Below are the code and all the weights of a small trained network. Each question names an input and a class and asks about switching units off, where a switched-off unit gives its printed mean instead of its output.

import numpy as np


def w(rows, s, z=0):
    codes = np.array(rows[::2]) - 128.0
    scale = np.full(codes.shape[1], s)
    scale[-1] = z or s
    return codes * scale


def f(y):
    return np.maximum(y, 0)


def log_softmax(a):
    a = a - a.max(-1, keepdims=True)
    return a - np.log(np.exp(a).sum(-1, keepdims=True))


def net(x, mask):
    res = np.array(x, float).reshape(1, 4) / 4 @ E
    y = f(res @ A[0][:, :-1].T + A[0][:, -1])
    res = res + np.where(mask, y, B[0][:, -1]) @ B[0][:, :-1]
    return log_softmax(res[-1] @ U[:, :-1].T + U[:, -1])


A, B = {}, {}
E = w([
[72,171,122,68],'x0',
[118,188,3,131],'x1',
[76,112,58,190],'x2',
[92,32,142,97],'x3',
],0.014)
A[0] = w([
[126,188,153,68,254],'neuron 0',
[180,137,118,188,129],'neuron 1',
[102,170,123,170,65],'neuron 2',
[124,115,94,113,74],'neuron 3',
[172,61,168,101,122],'neuron 4',
[58,103,132,94,176],'neuron 5',
[7,62,191,163,222],'neuron 6',
[175,73,82,131,165],'neuron 7',
[116,167,106,155,107],'neuron 8',
[48,181,58,82,206],'neuron 9',
],0.015,0.0044)
B[0] = w([
[187,152,99,151,201],'neuron 0',
[155,115,89,173,169],'neuron 1',
[92,180,224,129,161],'neuron 2',
[164,108,114,140,148],'neuron 3',
[93,156,195,132,206],'neuron 4',
[122,61,88,75,185],'neuron 5',
[140,54,123,113,241],'neuron 6',
[2,142,131,246,167],'neuron 7',
[37,229,191,124,171],'neuron 8',
[146,161,106,80,250],'neuron 9',
],0.0099,0.018)
U = w([
[159,131,249,95,69],'0',
[81,37,140,75,149],'1',
[83,128,65,170,106],'2',
[227,158,55,101,190],'3',
[166,132,57,39,140],'4',
[152,85,122,73,4],'5',
[221,84,156,164,173],'6',
[62,200,176,84,132],'7',
],0.012,0.0035)

Each question gives the input, the list of numbers given to net, and the class t.
The units are the neurons (one row each of A and B). Each row of codes is followed by its name. A weight is (code - 128) times the scale printed after its matrix; where a second scale follows, it is the last column's (A, B and U).
mask holds one flag per neuron, in row order. A switched-off neuron (its flag False) gives its mean, the last column of its row in B, instead of its output. The means were averaged over made-up inputs and are rounded, as every weight is.
A unit's drop is (log p(t) with every unit on - log p(t) with that unit switched off) / (log p(t) with every unit on - log p(t) with every unit switched off).
The circuit of an input: a set's keep is (log p(t) with only the set's units on - log p(t) with every unit switched off) / (log p(t) with every unit on - log p(t) with every unit switched off). Starting from all 10 units, units are removed one at a time, each time the one whose removal leaves the highest keep (on an exact tie, the one counted first), for as long as the keep stays at least 0.8.
circuit, biggest first: the units of the circuit, biggest drop first
most important unit: the unit with the biggest drop
top k neurons: the k neurons with the biggest drops, biggest first
drop when u is switched off: that unit's drop, to one decimal
input [5,5,6,5], class 4: circuit, biggest first -> neuron 9
input [3,0,-4,-3], class 3: circuit, biggest first -> neuron 0; neuron 4
input [1,1,-6,1], class 3: top 3 neurons -> neuron 0; neuron 8; neuron 2
input [1,-4,0,-6], class 6: circuit, biggest first -> neuron 9; neuron 4
input [-6,-2,5,2], class 2: top 2 neurons -> neuron 7; neuron 5
input [2,8,8,5], class 7: circuit, biggest first -> neuron 8; neuron 2
input [0,2,6,0], class 7: circuit, biggest first -> neuron 8; neuron 2
input [6,8,6,-1], class 7: top 2 neurons -> neuron 8; neuron 2
input [8,0,2,5], class 4: circuit, biggest first -> neuron 9; neuron 4
input [-2,3,-2,3], class 2: top 3 neurons -> neuron 6; neuron 7; neuron 9
input [3,1,-5,2], class 3: circuit, biggest first -> neuron 0; neuron 8
input [4,8,6,3], class 7: top 3 neurons -> neuron 8; neuron 2; neuron 6
input [7,-3,2,-3], class 4: circuit, biggest first -> neuron 4; neuron 7
input [-7,3,2,-4], class 2: most important unit -> neuron 1
input [4,7,6,5], class 4: top 3 neurons -> neuron 9; neuron 5; neuron 4
input [7,7,-5,-4], class 3: top 2 neurons -> neuron 0; neuron 4
input [7,-3,-1,2], class 1: top 3 neurons -> neuron 6; neuron 5; neuron 9
input [-8,8,-1,-2], class 2: top 2 neurons -> neuron 7; neuron 1
input [-1,4,5,-5], class 7: drop when neuron 8 is switched off -> 0.2
input [-7,8,-2,2], class 2: circuit, biggest first -> neuron 7
input [2,4,-1,-7], class 7: drop when neuron 2 is switched off -> 0.8
input [-6,1,0,-3], class 2: drop when neuron 7 is switched off -> 0.3
